Below is a small trained network, with its code and all its weights. Each question gives an input and a class and asks what happens when units are switched off, that is, made to give their printed mean instead of their output.

import numpy as np


def w(rows, s, z=0):
    codes = np.array(rows[::2]) - 128.0
    scale = np.full(codes.shape[1], s)
    scale[-1] = z or s
    return codes * scale


def f(y):
    return np.maximum(y, 0)


def log_softmax(a):
    a = a - a.max(-1, keepdims=True)
    return a - np.log(np.exp(a).sum(-1, keepdims=True))


def net(x, mask):
    res = np.array(x, float).reshape(1, 8) / 4 @ E
    y = f(res @ A[0][:, :-1].T + A[0][:, -1])
    res = res + np.where(mask, y, B[0][:, -1]) @ B[0][:, :-1]
    return log_softmax(res[-1] @ U[:, :-1].T + U[:, -1])


A, B = {}, {}
E = w([
[154,93,130,253,191,118,116,75,108,79,10],'x0',
[141,124,233,25,60,64,91,37,3,29,25],'x1',
[135,215,59,125,36,133,55,161,199,75,77],'x2',
[44,124,39,181,76,204,187,175,85,164,14],'x3',
[156,60,81,77,140,105,194,104,152,27,184],'x4',
[157,51,62,134,139,87,222,120,130,81,124],'x5',
[87,83,77,173,118,210,127,191,82,164,154],'x6',
[91,143,124,145,109,224,152,43,181,95,107],'x7',
],0.0081)
A[0] = w([
[141,99,125,144,124,184,110,91,96,102,28,168],'N0',
[139,178,172,182,72,161,113,14,72,48,112,178],'N1',
[181,151,43,164,115,108,183,158,63,187,147,255],'N2',
[161,57,183,111,159,155,132,74,75,137,240,203],'N3',
[143,195,164,106,90,133,116,78,162,82,142,189],'N4',
[115,123,135,187,85,138,101,212,136,253,149,202],'N5',
],0.0081,0.0031)
B[0] = w([
[18,150,127,149,123,157,199,130,89,154,59,225],'N0',
[125,147,203,103,131,127,139,14,110,97,39,245],'N1',
[99,49,123,102,137,128,79,207,163,174,78,216],'N2',
[205,91,198,171,99,115,246,123,185,153,172,222],'N3',
[179,157,79,75,123,124,79,81,86,116,112,207],'N4',
[61,145,154,173,143,149,104,164,121,205,191,251],'N5',
],0.011)
U = w([
[102,163,149,168,122,148,163,80,91,76,37,151],'0',
[171,183,171,78,109,79,48,106,86,83,147,169],'1',
[95,7,104,130,114,71,179,186,80,51,40,7],'2',
[126,105,67,149,159,169,178,149,198,105,131,204],'3',
[80,125,151,178,169,209,108,218,127,175,154,213],'4',
[175,134,200,136,139,110,219,79,125,104,194,50],'5',
],0.011,0.0013)

Each question gives the input, the list of numbers given to net, and the class t.
The units are the neurons (one row each of A and B). Each row of codes is followed by its name. A weight is (code - 128) times the scale printed after its matrix; where a second scale follows, it is the last column's (A, B and U).
mask holds one flag per neuron, in row order. A switched-off neuron (its flag False) gives its mean, the last column of its row in B, instead of its output. The means were averaged over made-up inputs and are rounded, as every weight is.
A unit's drop is (log p(t) with every unit on - log p(t) with that unit switched off) / (log p(t) with every unit on - log p(t) with every unit switched off).
The circuit of an input: a set's keep is (log p(t) with only the set's units on - log p(t) with every unit switched off) / (log p(t) with every unit on - log p(t) with every unit switched off). Starting from all 6 units, units are removed one at a time, each time the one whose removal leaves the highest keep (on an exact tie, the one counted first), for as long as the keep stays at least 0.8.
units of the circuit, in order: the units of the circuit, biggest drop first
top k neurons: the k neurons with the biggest drops, biggest first
drop when u is switched off: that unit's drop, to one decimal
input [-2,-1,4,-2,-4,7,-5,-1], class 1: units of the circuit, in order : N0, N3
input [8,4,-1,-5,1,6,4,-1], class 0: top 2 neurons : N0, N1
input [-6,0,1,-1,-8,-6,-6,4], class 1: units of the circuit, in order : N4
input [8,6,7,-4,7,2,4,-8], class 0: top 2 neurons : N1, N2
input [8,-5,-8,-1,0,-6,-5,1], class 5: top 2 neurons : N3, N2
input [0,6,-1,-3,0,-1,7,-6], class 5: top 2 neurons : N3, N2
input [0,7,-2,3,6,0,7,1], class 0: top 2 neurons : N1, N2
input [2,1,-2,-5,-6,-2,-7,4], class 1: top 2 neurons : N4, N0
input [-7,6,-1,2,2,8,-3,0], class 5: top 3 neurons : N2, N0, N3
input [4,7,0,8,8,-8,8,-6], class 0: top 3 neurons : N1, N0, N3
input [-1,7,-1,-3,1,-1,5,0], class 5: top 2 neurons : N3, N2
input [5,5,-4,0,3,7,-4,1], class 0: top 2 neurons : N1, N0
input [-6,8,-5,-6,-1,-3,-8,1], class 5: drop when N3 is switched off : 5.0
input [8,3,-7,0,8,4,-6,-1], class 5: drop when N5 is switched off : 0.0
input [-7,4,5,-2,-7,8,-1,4], class 1: drop when N0 is switched off : 0.2
input [-6,0,4,-2,1,2,-1,8], class 1: drop when N4 is switched off : 0.1
